Below are the code and all the weights of a small trained network. Each question names an input and a class and asks about switching units off, where a switched-off unit gives its printed mean instead of its output.

import numpy as np


def w(rows, s, z=0):
    codes = np.array(rows[::2]) - 128.0
    scale = np.full(codes.shape[1], s)
    scale[-1] = z or s
    return codes * scale


def f(y):
    return np.maximum(y, 0)


def log_softmax(a):
    a = a - a.max(-1, keepdims=True)
    return a - np.log(np.exp(a).sum(-1, keepdims=True))


def net(x, mask):
    res = np.array(x, float).reshape(1, 3) / 4 @ E
    y = f(res @ A[0][:, :-1].T + A[0][:, -1])
    res = res + np.where(mask, y, B[0][:, -1]) @ B[0][:, :-1]
    return log_softmax(res[-1] @ U[:, :-1].T + U[:, -1])


A, B = {}, {}
E = w([
[207,168,164,184,97,205,128,142,122,108],'x0',
[82,196,153,127,159,155,64,129,98,73],'x1',
[151,111,172,158,245,128,135,167,93,173],'x2',
],0.012)
A[0] = w([
[184,148,132,148,71,150,106,137,140,102,84],'n0',
[62,195,136,110,109,135,74,129,135,65,99],'n1',
[114,130,124,115,102,120,132,124,129,126,253],'n2',
[117,111,136,127,168,111,135,125,126,131,110],'n3',
[174,74,110,110,44,99,185,126,156,155,85],'n4',
[130,142,119,119,64,131,129,120,138,104,141],'n5',
[28,103,112,86,94,78,128,125,133,117,82],'n6',
[166,156,153,143,73,157,146,124,112,105,81],'n7',
[88,135,103,103,4,119,124,116,140,101,86],'n8',
],0.02,0.012)
B[0] = w([
[146,163,96,123,123,137,124,84,166,175,200],'n0',
[93,117,108,139,120,138,128,117,25,145,252],'n1',
[137,136,128,182,88,168,79,157,164,4,222],'n2',
[148,145,117,102,124,130,145,180,122,142,178],'n3',
[83,128,102,135,122,140,119,110,25,142,235],'n4',
[139,107,164,143,149,109,137,116,163,136,204],'n5',
[148,145,57,103,118,142,139,106,183,185,246],'n6',
[112,110,42,75,117,124,140,173,160,130,195],'n7',
[152,124,199,108,174,97,152,175,128,140,252],'n8',
],0.026,0.016)
U = w([
[93,111,113,166,113,130,125,116,59,122,32],'0',
[165,153,71,109,102,138,136,124,203,150,58],'1',
[179,118,172,134,198,97,163,169,136,134,255],'2',
[142,121,129,200,75,142,82,114,172,5,240],'3',
[125,117,176,144,123,92,143,29,160,139,60],'4',
],0.013,0.0065)

Each question gives the input, the list of numbers given to net, and the class t.
The units are the neurons (one row each of A and B). Each row of codes is followed by its name. A weight is (code - 128) times the scale printed after its matrix; where a second scale follows, it is the last column's (A, B and U).
mask holds one flag per neuron, in row order. A switched-off neuron (its flag False) gives its mean, the last column of its row in B, instead of its output. The means were averaged over made-up inputs and are rounded, as every weight is.
A unit's drop is (log p(t) with every unit on - log p(t) with that unit switched off) / (log p(t) with every unit on - log p(t) with every unit switched off).
The circuit of an input: a set's keep is (log p(t) with only the set's units on - log p(t) with every unit switched off) / (log p(t) with every unit on - log p(t) with every unit switched off). Starting from all 9 units, units are removed one at a time, each time the one whose removal leaves the highest keep (on an exact tie, the one counted first), for as long as the keep stays at least 0.8.
units of the circuit, in order: the units of the circuit, biggest drop first
k most important neurons: the k neurons with the biggest drops, biggest first
drop of u: that unit's drop, to one decimal
input [-3,-8,-4], class 0: units of the circuit, in order => [n4]
input [8,-8,8], class 0: 4 most important neurons => [n6 n8 n4 n5]
input [3,3,-3], class 3: units of the circuit, in order => [n6 n4]
input [-6,-3,6], class 1: 2 most important neurons => [n8 n1]
input [-7,-4,-8], class 2: 2 most important neurons => [n8 n5]
input [-1,5,6], class 2: 2 most important neurons => [n4 n2]
input [6,-2,5], class 1: 3 most important neurons => [n8 n2 n1]
input [1,-8,8], class 0: 2 most important neurons => [n8 n4]
input [1,3,6], class 2: 4 most important neurons => [n2 n1 n6 n4]
input [-4,5,6], class 2: 4 most important neurons => [n4 n2 n1 n6]
input [4,6,8], class 2: 4 most important neurons => [n2 n4 n1 n6]
input [1,4,7], class 2: 3 most important neurons => [n2 n1 n4]
input [-3,-2,-3], class 3: 4 most important neurons => [n2 n1 n0 n7]
input [-2,1,-3], class 3: units of the circuit, in order => [n2]
input [1,-1,-3], class 3: drop of n2 => 0.6
input [-1,1,-6], class 2: drop of n8 => 1.8
input [-5,3,0], class 1: drop of n6 => 2.5
